Below is a small trained network, with its code and all its weights. Each question gives an input and a target symbol and asks what happens when units are switched off, that is, made to give their printed mean instead of their output.

import numpy as np


def w(rows, s, z=0):
    codes = np.array(rows[::2]) - 128.0
    scale = np.full(codes.shape[1], s)
    scale[-1] = z or s
    return codes * scale


def norm(h):
    return h / np.sqrt((h * h).mean(-1, keepdims=True) + 1e-5)


def f(y):
    return np.maximum(y, 0)


def softmax(a):
    e = np.exp(a - a.max(-1, keepdims=True))
    return e / e.sum(-1, keepdims=True)


def log_softmax(a):
    a = a - a.max(-1, keepdims=True)
    return a - np.log(np.exp(a).sum(-1, keepdims=True))


def net(x, mask):
    ids = ['ΓΛΞΣαβδεζηθμπτφω'.index(c) for c in x.split()]
    T = len(ids)
    res = E[ids] + P[:T]
    r = norm(res)
    for j in range(3):
        rows = slice(4 * j, 4 * j + 4)
        q, k, v = (r @ M[0][rows].T for M in (Q, K, V))
        z = softmax(np.where(np.tri(T) > 0, q @ k.T / 4**0.5, -1e9)) @ v
        o = O[0][rows]
        res = res + np.where(mask[j], z, o[:, -1]) @ o[:, :-1]
    y = f(norm(res) @ A[0][:, :-1].T + A[0][:, -1])
    res = res + np.where(mask[3:11], y, B[0][:, -1]) @ B[0][:, :-1]
    return log_softmax(norm(res)[-1] @ U[:, :-1].T + U[:, -1])


Q, K, V, O, A, B = {}, {}, {}, {}, {}, {}
E = w([
[42,94,84,176,63,103,97],'Γ',
[125,227,140,40,125,97,241],'Λ',
[41,86,103,151,95,53,67],'Ξ',
[131,202,179,15,129,71,227],'Σ',
[26,85,118,175,97,46,101],'α',
[125,223,195,78,161,96,248],'β',
[112,201,149,70,111,107,253],'δ',
[64,69,106,200,52,111,96],'ε',
[206,211,190,58,173,51,206],'ζ',
[76,69,99,215,176,75,107],'η',
[166,178,86,110,245,97,240],'θ',
[245,137,62,131,141,34,209],'μ',
[122,27,82,203,124,122,40],'π',
[114,66,11,191,93,155,44],'τ',
[139,201,169,18,210,199,130],'φ',
[118,46,46,120,147,82,34],'ω',
],0.0013)
P = w([
[25,116,133,26,38,133,183],'0',
[19,226,168,144,133,8,119],'1',
[37,215,169,189,140,2,88],'2',
[83,196,164,180,141,57,96],'3',
[106,171,167,184,150,90,79],'4',
[130,160,171,200,177,101,60],'5',
[165,133,173,208,196,124,51],'6',
[182,116,179,198,188,147,40],'7',
[192,100,190,205,200,167,40],'8',
],0.00097)
Q[0] = w([
[57,172,195,211,211,41,42],'head 1',
[183,226,209,26,210,64,234],'head 1',
[31,102,115,221,204,92,64],'head 1',
[39,11,39,218,66,134,36],'head 1',
[64,86,43,118,65,188,56],'head 2',
[48,43,49,164,43,182,57],'head 2',
[90,175,160,129,86,164,41],'head 2',
[73,58,30,107,52,230,65],'head 2',
[56,3,46,205,51,180,40],'head 3',
[101,74,48,63,33,214,51],'head 3',
[65,59,106,203,131,61,53],'head 3',
[38,41,47,220,61,194,45],'head 3',
],0.0042)
K[0] = w([
[196,41,66,11,93,231,175],'head 1',
[243,99,137,228,234,218,25],'head 1',
[47,12,22,37,11,226,175],'head 1',
[1,101,61,13,14,59,244],'head 1',
[30,183,155,49,61,88,155],'head 2',
[39,180,123,63,28,90,195],'head 2',
[67,164,215,24,164,155,214],'head 2',
[36,198,144,63,52,58,152],'head 2',
[7,154,90,88,6,59,220],'head 3',
[32,233,212,67,58,36,188],'head 3',
[21,13,43,60,37,190,199],'head 3',
[24,157,102,71,21,74,195],'head 3',
],0.0035)
V[0] = w([
[50,142,75,60,225,195,144],'head 1',
[186,74,40,116,189,40,153],'head 1',
[232,210,107,177,152,162,203],'head 1',
[163,129,246,192,160,17,168],'head 1',
[50,167,138,16,83,132,70],'head 2',
[169,163,159,155,30,157,36],'head 2',
[123,95,109,82,38,88,118],'head 2',
[199,153,141,131,83,74,84],'head 2',
[124,173,207,116,158,175,62],'head 3',
[20,148,203,123,251,133,75],'head 3',
[165,138,39,81,154,48,55],'head 3',
[203,121,218,58,76,124,81],'head 3',
],0.0028)
O[0] = w([
[245,89,163,123,51,214,130,128],'head 1',
[168,16,171,201,219,64,205,143],'head 1',
[144,203,77,229,122,153,186,164],'head 1',
[32,95,97,152,192,174,118,255],'head 1',
[195,139,194,180,161,182,159,149],'head 2',
[120,187,196,152,100,82,135,73],'head 2',
[113,132,150,225,135,140,109,113],'head 2',
[153,153,140,182,58,53,156,154],'head 2',
[154,204,249,93,102,217,138,140],'head 3',
[183,89,173,76,130,251,125,190],'head 3',
[219,53,176,223,105,86,100,148],'head 3',
[56,163,201,195,159,131,122,140],'head 3',
],0.0032,0.0036)
A[0] = w([
[95,90,76,159,178,161,131,83],'neuron 1',
[140,116,125,83,1,171,51,225],'neuron 2',
[132,207,163,53,102,194,69,22],'neuron 3',
[96,164,121,59,70,141,212,133],'neuron 4',
[134,63,145,164,152,138,93,231],'neuron 5',
[182,127,119,201,172,39,148,168],'neuron 6',
[234,123,54,159,103,93,101,251],'neuron 7',
[116,167,102,121,154,216,93,3],'neuron 8',
],0.0033,0.0011)
B[0] = w([
[188,120,126,80,101,109,57,244],'neuron 1',
[182,202,130,150,255,126,164,194],'neuron 2',
[151,123,41,80,14,79,99,180],'neuron 3',
[93,60,157,197,192,106,43,170],'neuron 4',
[79,110,109,162,80,155,89,247],'neuron 5',
[152,115,88,66,37,143,145,255],'neuron 6',
[61,203,236,129,135,93,224,191],'neuron 7',
[131,154,126,142,39,37,154,194],'neuron 8',
],0.0031,0.002)
U = w([
[162,170,143,101,172,89,88,4],'Γ',
[13,237,233,248,245,236,234,251],'Λ',
[136,96,190,122,144,138,84,2],'Ξ',
[118,154,161,163,91,163,89,6],'Σ',
[70,37,160,38,209,192,30,74],'α',
[195,233,35,177,15,137,13,130],'β',
[239,228,214,40,25,232,144,123],'δ',
[49,190,150,20,163,19,39,93],'ε',
[20,40,63,236,18,201,4,179],'ζ',
[210,13,9,37,233,228,235,182],'η',
[228,21,214,203,41,143,219,115],'θ',
[42,28,17,234,58,13,230,160],'μ',
[111,102,213,84,120,93,72,51],'π',
[236,163,236,41,28,36,234,134],'τ',
[25,238,82,10,9,248,153,150],'φ',
[113,79,224,23,145,18,169,120],'ω',
],0.0036,0.0031)

Each question gives the input, a string of symbols that net reads in full, and the target symbol t.
The units are the heads (4 rows each of Q, K, V and O) and the neurons (one row each of A and B). Each row of codes is followed by its name. A weight is (code - 128) times the scale printed after its matrix; where a second scale follows, it is the last column's (O, A, B and U).
mask holds one flag per unit, heads first, then neurons. A switched-off unit (its flag False) gives its mean, the last column of its rows in O or B, instead of its output. The means were averaged over made-up inputs and are rounded, as every weight is.
A unit's drop is (log p(t) with every unit on - log p(t) with that unit switched off) / (log p(t) with every unit on - log p(t) with every unit switched off).
The circuit of an input: a set's keep is (log p(t) with only the set's units on - log p(t) with every unit switched off) / (log p(t) with every unit on - log p(t) with every unit switched off). Starting from all 11 units, units are removed one at a time, each time the one whose removal leaves the highest keep (on an exact tie, the one counted first), for as long as the keep stays at least 0.8.
circuit, biggest first: the units of the circuit, biggest drop first
unit that matters most: the unit with the biggest drop
top k neurons: the k neurons with the biggest drops, biggest first
heads that matter: for each layer, one digit per head in row order, 1 if its drop is at least 0.15 and else 0, layers parted by /
input ζ ω α ζ θ Σ Λ, target η: circuit, biggest first => [head 2; head 1]
input μ ζ Γ μ Γ ω, target μ: unit that matters most => head 3
input ε ζ ζ θ ω ε ζ, target θ: heads that matter => 111
input τ θ ζ Σ, target η: circuit, biggest first => [head 3; neuron 7; neuron 8]
input μ ω Σ ζ Σ Λ ε, target μ: heads that matter => 101
input ζ ζ β Σ, target Λ: heads that matter => 010
input β β φ ζ Λ, target δ: circuit, biggest first => [head 3; neuron 3]
input ζ ζ ε β β Σ, target φ: heads that matter => 101
input ε μ ζ Λ, target μ: heads that matter => 101
input β β β, target φ: heads that matter => 111
input β ζ ε θ β ζ ε Ξ, target β: circuit, biggest first => [head 1; neuron 2; neuron 3]
input ζ ζ ζ τ β, target τ: heads that matter => 101
input μ Λ Ξ ζ Λ ζ β τ, target μ: circuit, biggest first => [head 3; neuron 7]
input ζ β β ζ θ, target η: top neuron => [neuron 1]
input α ζ θ ζ ζ φ, target δ: top 2 neurons => [neuron 3; neuron 8]
input β τ β Λ ζ β μ ζ, target μ: circuit, biggest first => [head 1; head 2]
input θ η Λ ζ ζ τ ζ, target τ: circuit, biggest first => [neuron 6; head 2]
input β β τ Λ ω ζ β θ β, target η: heads that matter => 110
input θ μ ζ β α θ θ Ξ, target θ: heads that matter => 100
input Σ φ ω θ ζ β β ζ Σ, target Λ: circuit, biggest first => [head 1]
input θ β β, target η: circuit, biggest first => [head 2; head 3]
input β ζ θ ζ Λ ζ φ ε, target β: heads that matter => 101
input ζ ζ Λ ζ Λ α β Λ Σ, target φ: circuit, biggest first => [neuron 3; head 3; head 2]
input ω ζ β θ, target η: heads that matter => 010
input Λ θ Λ ζ β π, target Λ: circuit, biggest first => [head 1; neuron 7; neuron 2; head 3]
input β Σ Σ ζ ζ ω, target β: top 2 neurons => [neuron 8; neuron 2]
